Here is a tiny trained network, its code and every weight. The questions are about switching its units off for an input and a class, where a switched-off unit gives its printed mean instead of its output.

import numpy as np


def w(rows, s, z=0):
    codes = np.array(rows[::2]) - 128.0
    scale = np.full(codes.shape[1], s)
    scale[-1] = z or s
    return codes * scale


def norm(h):
    return h / np.sqrt((h * h).mean(-1, keepdims=True) + 1e-5)


def f(y):
    return y / 2 * (1 + np.tanh(0.7978845608 * (y + 0.044715 * y**3)))


def log_softmax(a):
    a = a - a.max(-1, keepdims=True)
    return a - np.log(np.exp(a).sum(-1, keepdims=True))


def net(x, mask):
    res = np.array(x, float).reshape(1, 6) / 4 @ E
    u = 0
    for l in range(2):
        y = f(norm(res) @ A[l][:, :-1].T + A[l][:, -1])
        res = res + np.where(mask[u : u + 6], y, B[l][:, -1]) @ B[l][:, :-1]
        u += 6
    return log_softmax(norm(res)[-1] @ U[:, :-1].T + U[:, -1])


A, B = {}, {}
E = w([
[110,148,30,116,115,123,146,122,83,114,129],'x0',
[243,144,102,171,164,11,157,113,102,146,135],'x1',
[88,111,198,165,162,177,149,123,88,194,112],'x2',
[211,102,141,119,164,166,166,197,153,192,45],'x3',
[123,149,100,152,227,128,157,254,189,162,38],'x4',
[144,145,97,48,86,209,92,125,124,55,127],'x5',
],0.0086)
A[0] = w([
[2,99,238,154,86,128,123,76,184,157,145,1],'0.n0',
[203,118,240,161,159,26,129,50,128,144,148,16],'0.n1',
[99,141,79,132,178,43,104,218,197,65,126,52],'0.n2',
[171,136,62,77,32,131,98,19,128,16,181,43],'0.n3',
[129,100,61,138,88,33,142,35,112,133,161,80],'0.n4',
[70,157,184,99,112,252,92,76,134,34,149,133],'0.n5',
],0.015,0.0034)
B[0] = w([
[51,59,183,95,117,157,144,169,106,141,155,206],'0.n0',
[198,117,164,170,134,78,147,21,133,147,140,208],'0.n1',
[105,187,70,180,149,153,168,130,174,171,66,187],'0.n2',
[154,203,46,101,56,108,6,166,109,98,218,251],'0.n3',
[47,221,106,131,113,120,135,128,145,133,142,207],'0.n4',
[89,25,199,103,134,158,140,117,116,102,116,232],'0.n5',
],0.014,0.019)
A[1] = w([
[98,127,138,135,111,151,75,61,127,69,160,27],'1.n0',
[240,83,120,51,132,191,82,230,99,92,93,9],'1.n1',
[146,150,73,158,185,124,119,186,119,131,94,17],'1.n2',
[251,65,155,96,149,198,155,158,158,151,41,41],'1.n3',
[114,200,127,137,138,128,160,73,113,121,113,72],'1.n4',
[84,142,76,171,204,78,140,163,102,92,98,60],'1.n5',
],0.017,0.0015)
B[1] = w([
[167,171,143,4,146,134,184,199,48,56,116,255],'1.n0',
[69,33,163,213,209,216,228,194,133,169,56,202],'1.n1',
[166,173,75,153,103,215,196,140,222,50,163,209],'1.n2',
[114,218,38,113,145,149,136,197,206,142,28,240],'1.n3',
[225,2,110,126,172,189,123,165,83,101,101,211],'1.n4',
[98,160,134,85,155,89,55,151,68,176,5,197],'1.n5',
],0.0092,0.0094)
U = w([
[51,22,182,53,116,186,116,226,102,76,158,184],'0',
[199,90,194,210,194,25,202,36,138,184,132,4],'1',
[146,177,62,186,205,137,203,187,225,173,1,169],'2',
[153,229,52,104,66,62,45,142,102,86,227,151],'3',
],0.0088,0.0021)

Each question gives the input, the list of numbers given to net, and the class t.
The units are the neurons (one row each of A and B). Each row of codes is followed by its name. A weight is (code - 128) times the scale printed after its matrix; where a second scale follows, it is the last column's (A, B and U).
mask holds one flag per neuron, layer by layer. A switched-off neuron (its flag False) gives its mean, the last column of its row in B, instead of its output. The means were averaged over made-up inputs and are rounded, as every weight is.
A unit's drop is (log p(t) with every unit on - log p(t) with that unit switched off) / (log p(t) with every unit on - log p(t) with every unit switched off).
The circuit of an input: a set's keep is (log p(t) with only the set's units on - log p(t) with every unit switched off) / (log p(t) with every unit on - log p(t) with every unit switched off). Starting from all 12 units, units are removed one at a time, each time the one whose removal leaves the highest keep (on an exact tie, the one counted first), for as long as the keep stays at least 0.8.
circuit, biggest first: the units of the circuit, biggest drop first
k most important neurons: the k neurons with the biggest drops, biggest first
top k neurons in layer l: the k neurons of layer l with the biggest drops, biggest first
drop when u is switched off: that unit's drop, to one decimal
input [3,-6,6,7,2,6], class 2: circuit, biggest first -> 0.n0
input [7,4,-3,7,-3,-4], class 1: circuit, biggest first -> 0.n3, 0.n2
input [-7,4,4,-8,1,2], class 1: 2 most important neurons -> 0.n1, 0.n3
input [-8,6,8,7,-2,8], class 2: 2 most important neurons -> 1.n3, 0.n3
input [8,7,2,6,-2,0], class 1: circuit, biggest first -> 0.n3, 0.n2
input [-4,1,8,-7,1,-8], class 1: 3 most important neurons -> 0.n1, 0.n3, 0.n5
input [-5,0,-7,-2,-3,-8], class 1: top 2 neurons in layer 0 -> 0.n1, 0.n3
input [-7,7,7,-6,-6,-5], class 1: 2 most important neurons -> 0.n1, 0.n3
input [-5,0,3,8,-3,-6], class 1: drop when 0.n1 is switched off -> 0.6
input [-8,2,8,-7,6,-8], class 1: drop when 0.n1 is switched off -> 0.2
input [0,-1,-8,-7,6,-1], class 2: drop when 0.n2 is switched off -> 1.2
